After every row comes one of two labels: whether the row has a hidden trait. Each part has its own trait and labels.
[-17   0 -57 -36   4   2   2  -8   7 -10  -9 -10  -8  -3   9   3   2 -13
  -1   6  -9 -10   7 -14   8  -6 -36   4   4   7  -3  37  18  16  29  -9
  -1  -2   1 -13  -1  -8  -3  -1 -10  -2 -13   3  -6  -5   5  11   1  -6
   5   6 -11  28 -40   3   4 -24  29 -14   5 -20 -19  26  -6  -5  -6  -1
   6  10  -5  -3 -24  17   2  22  -1  15  -4   3  -1  22  11   8   3   7
   2  10   6   8   8  -5  -5  -7   0 -11  -5  12  -4  13   1  -7   3   8
  11   2  -3  20   7   1  26  17 -13  -1 -14 -41   6 -22  -9  19  -4 -13
  14  45   3   8   2  -4  -2 -12   2   1  33  -5 -20   2  32   4   6   1
   5   2  -1 -12  -9  11  41   2   7   0   3  -2   9  12  13  10   2   8
 -10  -4  -1  -7   7 -12  -1  21  -2  -3 -12 -10  20  -2  10   6   6 -24
  -5   3  -4] : [25]
[ 24   0 -24  -1 -11  11  -1  -6   7  -1  10   0  -4 -14   6  -7   0   1
   6   7   3  20   4  -1   0  -2   0  10  26   0  -3  18   4  -5 -18  18
 -12   2  -1  -2 -11 -24   6  -4  -3   9 -10   1  12 -10   2  26   2 -12
   3  11  22  11  -9  -7   3 -47 -59  15   9 -11 -16   4  -3 -10  -2   3
  -4   0  17   1 -15  -4 -11  27  10  -2   2   6   0   7   1  -2   1   3
   3  39   0  -8  -5   7  10   5   3  -7   0  -2  -5  -1  -8   0   5  28
 -23   1  -4  -4   3   3 -49 -10  -3   5   7  35  -1  -9   1 -11   1  26
 -39 -26   9  -3  17   0 -11   3  -7   3   0   8  -5  -2  33   8  16  -9
 -21  -5  -2  -3   5   4  -3  14   3  -1   0  -8  -2  -6  -4 -14 -14 -27
   2  -6 -14   0  20   1  -9 -20  -4  20   2  -1   6  -3 -16   8  -3  -6
  -4 -14   9] : [29]
[  3   6  13 -15   4  -5  -8   6  -1   1   8   7   3 -24 -14 -11   5 -11
   8  -3 -13 -15  -5  -4  13  -1  -6  -5  -6   9   1  10  -2 -15  16 -18
  -1   6   0   4  -5   6  -7 -40   0  -4   0  -1  -8  -7 -16   0  -2  -2
  -1   2  12   8 -14   0 -29  -8 -11 -17   2 -12 -17   1   0   3  -2   6
   4  -3   9  23   6   6  13 -19 -11   6   5 -12   1  -4  -8   9   0   1
  22  -2  -2   6   5   4  16  11   1  -9   2   4  -3  -1   7   3  -3   2
 -17  -2   6   0  -9  24  -8   9  14   6  -1 -15   6 -26  -3  -3   2 -44
   5 -24   4   0  -2  11   3   6   8   0  14  -1  -7  14   3  -8   3  -9
  37  -1  -3   1  -8  -4   7  11  -5   3   1  -4   9   4   3  18   2  10
   4   2 -12   9   9  -2   5  21 -10 -12  -1   0 -26   3  -6  -9   3 -15
  -2  -6   4] : [25]
[ 23  -1 -12  -6 -10   7  -2  -3   6  -4  12   0  -7 -21   6  -3   2   2
   6   9 -13  17   7   2  -1  -5 -17   9  12  -2   2   9   2  -8 -22   9
 -12   3  -4  -1 -13 -19   8   1  -5   2  -8   0  15  -7   2  25   5  -7
   2  10  14   5   4 -11  -2 -62 -34   4   8 -11 -14   8  -1  -9   1   2
  -7  -1  18   5 -18  -7 -16  28  13   1  -3   2   0   2   3   0   5   4
   3  29   1  -3  -5   7  -2   1   6  -2   4  -4  -9  -1  -8  -2   4  16
 -27   1  -2   9   2  -2 -63 -10  -6   3   5  38  -2  -6   5 -10   2  41
 -34  -6   8   1  13  -4  -7   3  -8   1  -8   9   0   0  23   6  14 -11
 -11  -7  -3   3   6   1 -10  10   3   0   0  -3  -2  -3  -2 -15 -12 -32
  -3  -5 -11   3  19   5   0 -16   1  25   0   1   6  -2 -11  12   3  -4
  -4  -7   7] : [29]
[  8   1  -2   3   1 -14  -6  -3  -2  -1  -2  -2  -5  10   4  -4  12  -1
   1  -3  22 -18   0   0  -9   4  21   9   2  -5 -16  -1   6  -2 -11 -14
 -17  -9   4  12 -19 -14 -11   4   4  -3   3   5   1  -8  -1   0  -4   9
   3   7  -3 -17 -16   9 -10 -22 -39   7  -4   1  25  11   4  13   7   1
  -5   6  -4  26  22  10   5 -12   1  21   9  26  -4  10  -6  -6  12  -1
 -17  -2   3   7  -1  -7  -6 -11  -8  -8  15   0   7  -4 -10  -4  -2   5
  13  -3   0 -25  -1  23 -25  10  -3 -10   2   9  -1 -13  -1  -2  -4  21
  -9 -47   0   1  -7  -4 -10   0   1   3   3   3 -13  10 -28  -1   6  11
   5   8   4  -2  -7   2  23  10  -6   5  -1  -5  -1 -16  12  16  -3  -5
   4   1   1   2  -7  -2   3  25   0  21   5  -6  -8   2   7  15  -5 -11
  -5  -4   5] : [25]
[ -8   2  34  10 -10   8  -5   6 -11  -3 -11   6  20  12   5   9   5 -10
  -7   4 -10  -9  -4  -6   7   5   2   2  -5   9  -1  14  15   6  -7   3
   1   6   0   5  -7  18   4   8  -1 -14   1  -1  -3  24 -22   3 -20  10
  -4   7   3 -17 -11   4  10   5   8  -5   3  -6  -2 -12  -4   7  10   0
  -2  -6  -4  14  20  -3  -9  16   7  -9   1   2   3   7 -14  -1   9  -4
   9 -17   2  -4  -2  -7   4 -11   3  13   6   0 -10   8  11 -20  -2  12
  -3   6  -4  -5   7  -7  10   9  -2  -1   5  -6   0 -14   5  -5   1  13
 -44  27   9   4   0   0 -17  -7  -8   3   4  -7   0  14   3  -1   2  -2
  15   0   7   4   4   7  -9  11   4   1   2  -9   0  -4   4   9   0  -1
   9  -5  -4  -5   5   3  21   3 -11  12   8   4   8  -5   0   3  -7 -13
  -1   5   6] : [25]
[ 28  -1 -24  -8 -14   7   1  -8   4  -3  16   1  -5  -9   5  -4   3  -1
   6   8  -4  15   6  -3   6  -4 -11  11  24  -4   2   7   3  -9 -12  21
 -11   0  -3  -3 -15 -31   2  -4  -4  10 -12  -1  13 -14   2  23   0 -11
   3  11  16   8  -4  -7  -1 -44 -45   9  12  -2 -12   9  -2 -10   0   3
  -3   0  19   2 -13  -3 -14  30  10  -4   3  10  -2   1   5   0   0   7
   2  39   2  -9  -5   8   4   4   2 -11   2  -2  -6  -3 -12   0   3  28
 -26  -2  -1   5   5   7 -38  -9  -4   4   4  25   3 -11   3 -12   0  36
 -37 -10  10  -1  12   0  -8   1  -8   3  -2   9  -2   3  35   3  17 -10
  -9  -5  -4   0   4   1  -9  13   3   0   0  -5  -1  -6   0 -13 -15 -28
   1  -5 -17   1  19   3  -4 -17  -1  16   3   0   4  -2 -15   7  -2  -8
  -2 -13  11] : [29]
[ 41   6 -37 -24   3   9   4  -8   8  -4   0  -4  -6 -10  -8   0   3 -10
   4   5 -13  -6  -2 -10  -1   5 -51   6 -16   3  -5   2   5  -5  25  13
 -19   2  -1  -7  -1   6  -7 -10  -7   1  -3  -6   8 -35   0  13   2  -6
   4  -3  -1  -3  -9  -1   2  -6 -10  11 -18 -37  -6  17   1   1 -14   2
 -10  12   4  13 -36   4  -3  31   5   7 -16  -2  -3   3   4  13   0   9
   0  -7  12  17  11  -3  -5  -3 -14   3   6   8  -2  12  -2   5   2   5
   8   0   0  35   8  -8  35  16  -6   1  -5 -31   5  -1 -15   5  -6  -7
   8  33   5   7   0  -8  -3  -8   6  -3  17  -2 -30 -17  29   2   0  10
   3   0   0  -5   3   0  19   9  -2  -3   5 -12  -1  -8   0  -3   1 -15
  -9  -1 -10  -2   5 -19 -10  16  17   0 -33   0  21  -4  15  -2   2 -16
 -13  -3   1] : [25]
[ 26   1 -28  -7 -10   7  -3  -8   7  -2  18   6  -6 -10   3  -6   0   0
   6   7  -5  17   6   1   0  -4 -14  10  23  -3  -1  19   6  -6 -10   9
 -12   0  -3  -2 -14 -30   6  -4  -3  11 -10   1  14 -12   4  25   3  -9
   5   8  17   7  -7  -4   4 -54 -50   9   8 -14 -19   7  -3  -8  -3   5
  -3   0  24   5 -14  -9 -12  30  12   0   0   5   0   3   1  -1   6   4
  -2  33   1  -7  -4   9   1   4   0  -6   2  -2  -6  -2  -9   0   5  23
 -15  -2  -2   8   6  -3 -47  -7  -2   6   6  38  -3 -10   4  -9   2  33
 -33 -22   8  -1  12   0  -9  -1  -6   3  -9  10  -2   5  29   6  11  -6
 -14  -6  -1  -1   5  -2  -3  10   0  -3   0  -6  -1  -8  -1 -11 -11 -37
  -2  -6 -10   0  18   1  -7 -17  -7  24   0  -2   5  -3 -14   6   0  -9
  -4 -12   7] : [29]
[ 22  -1 -27 -13 -12  10  -4 -11  11  -2  12  -1  -3   0   4  -4   2  -4
   6   6  -5  15   5   0   3  -3 -15  10  23  -4   1  15   4  -7  -4  16
 -10   0  -4  -2 -15 -22   9  -2  -3   9 -13  -1  11  -7   4  25   6  -8
   3  10  18  10  -8  -6   2 -41 -45  12  13  -5 -12   8  -3  -7  -6   5
  -2   0  20   2  -8  -1 -11  38  13  -2   1  10   0   4  -1   1   2  10
   1  48  -1  -7  -7   7   0   7   1  -7   5  -3  -7  -1 -11  -1   5  24
 -24   0  -3 -12   1   1 -53  -6  -6   6   2  21  -4 -12   2 -10   2  28
 -32 -28  11  -2  16   0 -11   2  -6   0  -5  10  -2   4  38   8  15  -9
 -24  -5  -3   0   2   2  -7  12   0   0   0  -8  -5  -9  -3  -9 -13 -40
  -1  -3 -15   0  14   1  -7 -17  -4  15   3  -2   5  -3 -17   6  -1  -9
  -1 -15   8] : [29]
[ -2   2  46   1 -12   0  -4   5   0  -3  -5   0  15   4   6   8   6 -12
 -13   5  -8  -8  -1  -7   4   1  25  -2   5   6  -2  26  18   3 -17   4
   6   5   0   5 -16  15  11  10   1  -6  -8  -3  -5  21 -19   5 -19  11
 -10   6   4 -10  10   4   0  16   7  -6  20 -10  11 -15  -9   2  11  -2
   3  -8   1  -2   5   0  -6  -9  14  -3   9  14   1   0 -17  -2   5  -1
   7  -9   3 -22  -1  -5   1 -11   4  16   0   1  -8   5  -1 -20   2   0
  -6   7  -6  -4   9   5  27   4  -7  -2   9 -15  -1 -12   3   0   2  25
 -37  25   8   9   2  -6 -11  -6 -12   2   1  -4  -1  19   3  -2  -1   1
  14   2   3   5   3   4 -11   7   2  -1   4  -5  -2 -12   0   8   3   7
   5  -4  -9  -3  -3  -4  14  -2 -19   9   5   7   6  -6   0   5  -8 -19
   0   1   4] : [25]
[ 31  -1 -22  -6  -6  10   2  -6   5  -2   9   0  -5 -15  11  -3   2  -3
   7   7   0  19   6   0   2  -3 -14  10  21  -3   0  17   5  -5 -16  13
  -9  -2  -3  -1 -14 -13  11  -6  -4   9 -12   0  11  -8  -1  24   5 -12
   2  12  20   1  -8  -4   2 -41 -41   8   7 -14 -12   8  -2  -9  -3   5
  -3   0  22   6 -10  -2 -11  26   9  -5   2   5   1   7  -1   0   3   7
   3  37  -1  -7  -3   5   5   6   1  -1   1  -2  -7  -1 -11   0   6  22
 -20   0  -1  -3   5   2 -39  -8  -5   9   4  27  -4  -9   5 -13   1  31
 -47 -16  10   1  13   1 -11   1  -9   3  -8   9  -4   2  26   6  19  -8
 -19  -4  -1  -5   2   0   0  12   1  -1   0  -2  -2  -7  -5 -14 -11 -37
  -1  -6 -15  -1  23   3  -9 -16  -1  19   0   0   8  -2 -12  10  -2  -2
  -5 -14   8] : [29]
